Here is a tiny trained network, its code and every weight. The questions are about switching its units off for an input and a target symbol, where a switched-off unit gives its printed mean instead of its output.

import numpy as np


def w(rows, s, z=0):
    codes = np.array(rows[::2]) - 128.0
    scale = np.full(codes.shape[1], s)
    scale[-1] = z or s
    return codes * scale


def norm(h):
    return h / np.sqrt((h * h).mean(-1, keepdims=True) + 1e-5)


def f(y):
    return y / 2 * (1 + np.tanh(0.7978845608 * (y + 0.044715 * y**3)))


def softmax(a):
    e = np.exp(a - a.max(-1, keepdims=True))
    return e / e.sum(-1, keepdims=True)


def log_softmax(a):
    a = a - a.max(-1, keepdims=True)
    return a - np.log(np.exp(a).sum(-1, keepdims=True))


def net(x, mask):
    ids = ['βγδεζλμξπψ'.index(c) for c in x.split()]
    T = len(ids)
    res = E[ids] + P[:T]
    r = norm(res)
    for j in range(3):
        rows = slice(3 * j, 3 * j + 3)
        q, k, v = (r @ M[0][rows].T for M in (Q, K, V))
        z = softmax(np.where(np.tri(T) > 0, q @ k.T / 3**0.5, -1e9)) @ v
        o = O[0][rows]
        res = res + np.where(mask[j], z, o[:, -1]) @ o[:, :-1]
    y = f(norm(res) @ A[0][:, :-1].T + A[0][:, -1])
    res = res + np.where(mask[3:15], y, B[0][:, -1]) @ B[0][:, :-1]
    return log_softmax(norm(res)[-1] @ U[:, :-1].T + U[:, -1])


Q, K, V, O, A, B = {}, {}, {}, {}, {}, {}
E = w([
[99,94,229,120],'β',
[213,227,244,130],'γ',
[26,141,178,232],'δ',
[147,130,102,100],'ε',
[55,5,106,92],'ζ',
[172,107,93,80],'λ',
[149,115,104,84],'μ',
[176,119,94,87],'ξ',
[224,102,172,223],'π',
[169,130,95,103],'ψ',
],0.02)
P = w([
[1,212,145,163],'0',
[235,83,149,172],'1',
[230,89,154,180],'2',
[234,88,158,173],'3',
[218,86,155,175],'4',
[240,86,160,167],'5',
[224,83,163,165],'6',
[227,89,158,170],'7',
],0.0068)
Q[0] = w([
[89,100,172,170],'H1',
[145,95,93,87],'H1',
[113,110,146,189],'H1',
[122,88,136,95],'H2',
[181,121,91,65],'H2',
[166,151,116,96],'H2',
[193,133,77,6],'H3',
[175,167,145,102],'H3',
[154,107,79,77],'H3',
],0.022)
K[0] = w([
[141,43,128,162],'H1',
[144,135,90,64],'H1',
[170,15,160,227],'H1',
[89,89,137,98],'H2',
[94,202,133,73],'H2',
[127,158,115,45],'H2',
[71,187,87,56],'H3',
[144,251,96,129],'H3',
[94,159,59,92],'H3',
],0.019)
V[0] = w([
[77,171,108,113],'H1',
[128,159,137,151],'H1',
[130,131,83,188],'H1',
[91,105,174,103],'H2',
[149,107,130,98],'H2',
[139,112,154,144],'H2',
[163,250,161,165],'H3',
[59,124,173,130],'H3',
[83,174,131,173],'H3',
],0.015)
O[0] = w([
[29,132,81,105,26],'H1',
[73,98,195,141,121],'H1',
[178,187,192,162,138],'H1',
[196,63,208,132,38],'H2',
[133,118,122,108,175],'H2',
[211,32,86,118,69],'H2',
[199,255,35,88,252],'H3',
[118,123,196,7,2],'H3',
[133,220,164,109,86],'H3',
],0.0079,0.0018)
A[0] = w([
[61,62,144,242,170],'N1',
[124,204,191,153,86],'N2',
[117,133,239,213,124],'N3',
[183,102,126,207,52],'N4',
[61,215,93,100,2],'N5',
[165,89,132,55,204],'N6',
[91,124,248,163,151],'N7',
[180,175,84,195,167],'N8',
[39,124,138,130,138],'N9',
[230,160,158,132,107],'N10',
[167,23,248,136,93],'N11',
[117,224,171,103,50],'N12',
],0.015,0.0073)
B[0] = w([
[193,149,52,2,185],'N1',
[234,97,32,95,153],'N2',
[63,222,81,58,195],'N3',
[155,95,218,120,175],'N4',
[196,106,181,184,166],'N5',
[60,139,178,162,179],'N6',
[52,199,64,78,180],'N7',
[49,89,165,172,244],'N8',
[79,56,115,133,148],'N9',
[66,65,139,103,202],'N10',
[99,210,163,233,216],'N11',
[232,80,150,88,153],'N12',
],0.011)
U = w([
[145,107,214,187,130],'β',
[114,203,87,65,245],'γ',
[134,98,196,34,169],'δ',
[229,162,141,108,251],'ε',
[72,223,207,126,1],'ζ',
[141,70,56,73,212],'λ',
[33,53,156,77,65],'μ',
[82,121,51,197,99],'ξ',
[173,7,92,133,83],'π',
[178,204,92,183,39],'ψ',
],0.018,0.0034)

Each question gives the input, a string of symbols that net reads in full, and the target symbol t.
The units are the heads (3 rows each of Q, K, V and O) and the neurons (one row each of A and B). Each row of codes is followed by its name. A weight is (code - 128) times the scale printed after its matrix; where a second scale follows, it is the last column's (O, A, B and U).
mask holds one flag per unit, heads first, then neurons. A switched-off unit (its flag False) gives its mean, the last column of its rows in O or B, instead of its output. The means were averaged over made-up inputs and are rounded, as every weight is.
A unit's drop is (log p(t) with every unit on - log p(t) with that unit switched off) / (log p(t) with every unit on - log p(t) with every unit switched off).
The circuit of an input: a set's keep is (log p(t) with only the set's units on - log p(t) with every unit switched off) / (log p(t) with every unit on - log p(t) with every unit switched off). Starting from the 12 units with the biggest drops (on a tie, the unit counted first), units are removed one at a time, each time the one whose removal leaves the highest keep (on an exact tie, the one counted first), for as long as the keep stays at least 0.8.
units of the circuit, in order: the units of the circuit, biggest drop first
unit that matters most: the unit with the biggest drop
heads that matter: for each layer, one digit per head in row order, 1 if its drop is at least 0.15 and else 0, layers parted by /
drop of u: that unit's drop, to one decimal
input μ ξ ξ μ μ ξ λ, target μ: unit that matters most : H1
input ξ μ π μ π ξ, target ξ: heads that matter : 100
input π ξ ψ ξ ξ μ, target π: heads that matter : 001
input ζ π ψ, target ζ: heads that matter : 001
input ζ ξ ξ π π ξ ξ, target ζ: units of the circuit, in order : (H3, N11, N7)
input λ π ψ ξ ε, target λ: units of the circuit, in order : (H3, N1)
input β π δ ξ γ ζ ε, target β: heads that matter : 000
input ζ β π ε ξ ξ μ, target ζ: units of the circuit, in order : (H3, N11, N7, N8)
input ψ μ ζ π π μ ξ ψ, target ψ: units of the circuit, in order : (H3, N3)
input ψ ξ ε ξ ξ λ, target ψ: heads that matter : 111
input λ ε γ ξ, target λ: heads that matter : 101
input ξ ξ ξ ξ ξ, target ξ: heads that matter : 100
input ε ζ ξ ξ, target ε: heads that matter : 111
input ξ ξ ε, target ξ: units of the circuit, in order : (H3)
input δ π γ ψ, target δ: heads that matter : 001
input ε γ ξ δ ξ ξ ξ ε, target ε: heads that matter : 001
input ψ ξ ε, target ψ: drop of N5 : 0.2
input ζ ε ξ ψ ξ δ ξ, target ζ: drop of N11 : 0.5
input λ ξ ε π ξ μ, target λ: drop of H1 : 0.6
input μ λ γ π π π δ, target γ: unit that matters most : N1
